Below is a small trained network, with its code and all its weights. Each question gives an input and a class and asks what happens when units are switched off, that is, made to give their printed mean instead of their output.

import numpy as np


def w(rows, s, z=0):
    codes = np.array(rows[::2]) - 128.0
    scale = np.full(codes.shape[1], s)
    scale[-1] = z or s
    return codes * scale


def norm(h):
    return h / np.sqrt((h * h).mean(-1, keepdims=True) + 1e-5)


def f(y):
    return np.maximum(y, 0)


def log_softmax(a):
    a = a - a.max(-1, keepdims=True)
    return a - np.log(np.exp(a).sum(-1, keepdims=True))


def net(x, mask):
    res = np.array(x, float).reshape(1, 4) / 4 @ E
    u = 0
    for l in range(2):
        y = f(norm(res) @ A[l][:, :-1].T + A[l][:, -1])
        res = res + np.where(mask[u : u + 14], y, B[l][:, -1]) @ B[l][:, :-1]
        u += 14
    return log_softmax(norm(res)[-1] @ U[:, :-1].T + U[:, -1])


A, B = {}, {}
E = w([
[166,197,100,175,119,222,209],'x0',
[38,131,91,2,87,76,156],'x1',
[119,179,218,176,202,80,145],'x2',
[46,164,55,160,209,115,71],'x3',
],0.0096)
A[0] = w([
[129,94,202,133,144,102,49,67],'0.n1',
[187,103,151,129,116,8,80,2],'0.n2',
[210,129,152,174,137,125,137,180],'0.n3',
[146,176,158,203,153,96,202,92],'0.n4',
[103,53,148,70,132,58,105,147],'0.n5',
[78,179,72,148,224,144,66,96],'0.n6',
[113,168,123,137,54,189,135,121],'0.n7',
[188,77,135,189,74,153,95,60],'0.n8',
[120,108,156,127,60,111,106,98],'0.n9',
[155,88,189,118,84,77,116,47],'0.n10',
[44,46,156,135,74,66,136,84],'0.n11',
[218,92,150,139,149,125,78,9],'0.n12',
[117,139,96,41,104,142,114,182],'0.n13',
[176,165,217,84,134,127,144,75],'0.n14',
],0.014,0.0062)
B[0] = w([
[47,110,72,112,33,147,152,190],'0.n1',
[8,64,141,131,23,188,187,182],'0.n2',
[136,148,149,55,132,179,51,218],'0.n3',
[157,222,230,179,104,203,160,201],'0.n4',
[156,226,185,76,126,56,50,255],'0.n5',
[77,38,141,163,242,23,135,228],'0.n6',
[125,104,72,85,65,168,242,189],'0.n7',
[235,111,61,168,158,215,13,195],'0.n8',
[144,115,145,124,200,100,143,173],'0.n9',
[84,87,159,217,6,66,118,186],'0.n10',
[215,184,207,48,166,108,129,214],'0.n11',
[53,25,83,70,85,223,68,164],'0.n12',
[80,125,112,37,96,116,162,230],'0.n13',
[171,141,213,197,91,54,255,182],'0.n14',
],0.0084,0.0099)
A[1] = w([
[112,113,176,101,173,117,103,104],'1.n1',
[177,153,101,145,136,160,77,125],'1.n2',
[84,136,86,74,119,132,175,99],'1.n3',
[124,116,109,43,98,94,54,114],'1.n4',
[90,162,104,109,109,169,201,80],'1.n5',
[92,8,153,153,157,106,123,170],'1.n6',
[210,108,173,90,89,92,156,88],'1.n7',
[214,100,80,166,96,167,113,86],'1.n8',
[205,65,128,130,127,139,120,58],'1.n9',
[98,140,68,94,112,147,178,106],'1.n10',
[218,70,92,147,121,159,101,79],'1.n11',
[124,129,61,156,93,142,86,73],'1.n12',
[192,88,114,178,96,140,144,2],'1.n13',
[77,119,123,147,200,77,110,98],'1.n14',
],0.015,0.0084)
B[1] = w([
[162,147,134,153,158,91,164,179],'1.n1',
[168,147,161,138,206,69,175,167],'1.n2',
[105,119,71,50,52,138,133,179],'1.n3',
[150,175,169,111,159,207,71,244],'1.n4',
[133,130,144,102,119,206,171,168],'1.n5',
[47,90,77,219,69,168,126,199],'1.n6',
[103,88,34,243,152,87,150,206],'1.n7',
[162,62,79,37,209,135,121,185],'1.n8',
[183,66,107,130,216,219,58,156],'1.n9',
[160,115,58,130,86,117,170,168],'1.n10',
[214,91,61,88,210,228,91,179],'1.n11',
[184,166,191,91,172,120,251,145],'1.n12',
[163,55,57,155,159,79,76,143],'1.n13',
[118,88,26,192,159,111,115,197],'1.n14',
],0.012,0.011)
U = w([
[40,61,58,210,218,62,81,246],'0',
[128,158,237,161,55,3,208,3],'1',
[101,80,37,40,53,171,214,115],'2',
[202,207,243,191,148,205,206,169],'3',
[76,48,209,164,28,216,46,89],'4',
[251,46,75,124,232,241,78,90],'5',
[105,180,137,26,163,9,19,162],'6',
],0.015,0.0052)

Each question gives the input, the list of numbers given to net, and the class t.
The units are the neurons (one row each of A and B). Each row of codes is followed by its name. A weight is (code - 128) times the scale printed after its matrix; where a second scale follows, it is the last column's (A, B and U).
mask holds one flag per neuron, layer by layer. A switched-off neuron (its flag False) gives its mean, the last column of its row in B, instead of its output. The means were averaged over made-up inputs and are rounded, as every weight is.
A unit's drop is (log p(t) with every unit on - log p(t) with that unit switched off) / (log p(t) with every unit on - log p(t) with every unit switched off).
The circuit of an input: a set's keep is (log p(t) with only the set's units on - log p(t) with every unit switched off) / (log p(t) with every unit on - log p(t) with every unit switched off). Starting from the 12 units with the biggest drops (on a tie, the unit counted first), units are removed one at a time, each time the one whose removal leaves the highest keep (on an exact tie, the one counted first), for as long as the keep stays at least 0.8.
units of the circuit, in order: the units of the circuit, biggest drop first
k most important neurons: the k neurons with the biggest drops, biggest first
top k neurons in layer l: the k neurons of layer l with the biggest drops, biggest first
drop of u: that unit's drop, to one decimal
input [3,-6,7,5], class 3: units of the circuit, in order	0.n4
input [6,-6,5,-8], class 5: 2 most important neurons	0.n8, 0.n5
input [0,0,-8,0], class 2: 3 most important neurons	0.n13, 0.n7, 1.n3
input [-4,-1,-2,3], class 0: 3 most important neurons	0.n6, 1.n14, 1.n6
input [-2,5,-8,0], class 6: top 2 neurons in layer 1	1.n4, 1.n6
input [-1,6,-8,5], class 6: top 2 neurons in layer 0	0.n5, 0.n2
input [3,-6,3,4], class 3: 3 most important neurons	0.n4, 1.n7, 0.n3
input [-3,-4,2,-5], class 4: 2 most important neurons	0.n2, 0.n10
input [3,-7,-6,8], class 0: top 3 neurons in layer 1	1.n6, 1.n4, 1.n14
input [0,-4,-6,5], class 0: 2 most important neurons	0.n6, 1.n6
input [0,0,4,-8], class 1: top 2 neurons in layer 0	0.n14, 0.n10
input [-3,7,-1,0], class 6: drop of 0.n10	0.0
input [4,-1,0,3], class 0: drop of 0.n6	2.2
input [-4,-7,-5,8], class 0: units of the circuit, in order	0.n6
input [8,1,-3,-4], class 2: drop of 1.n4	0.1
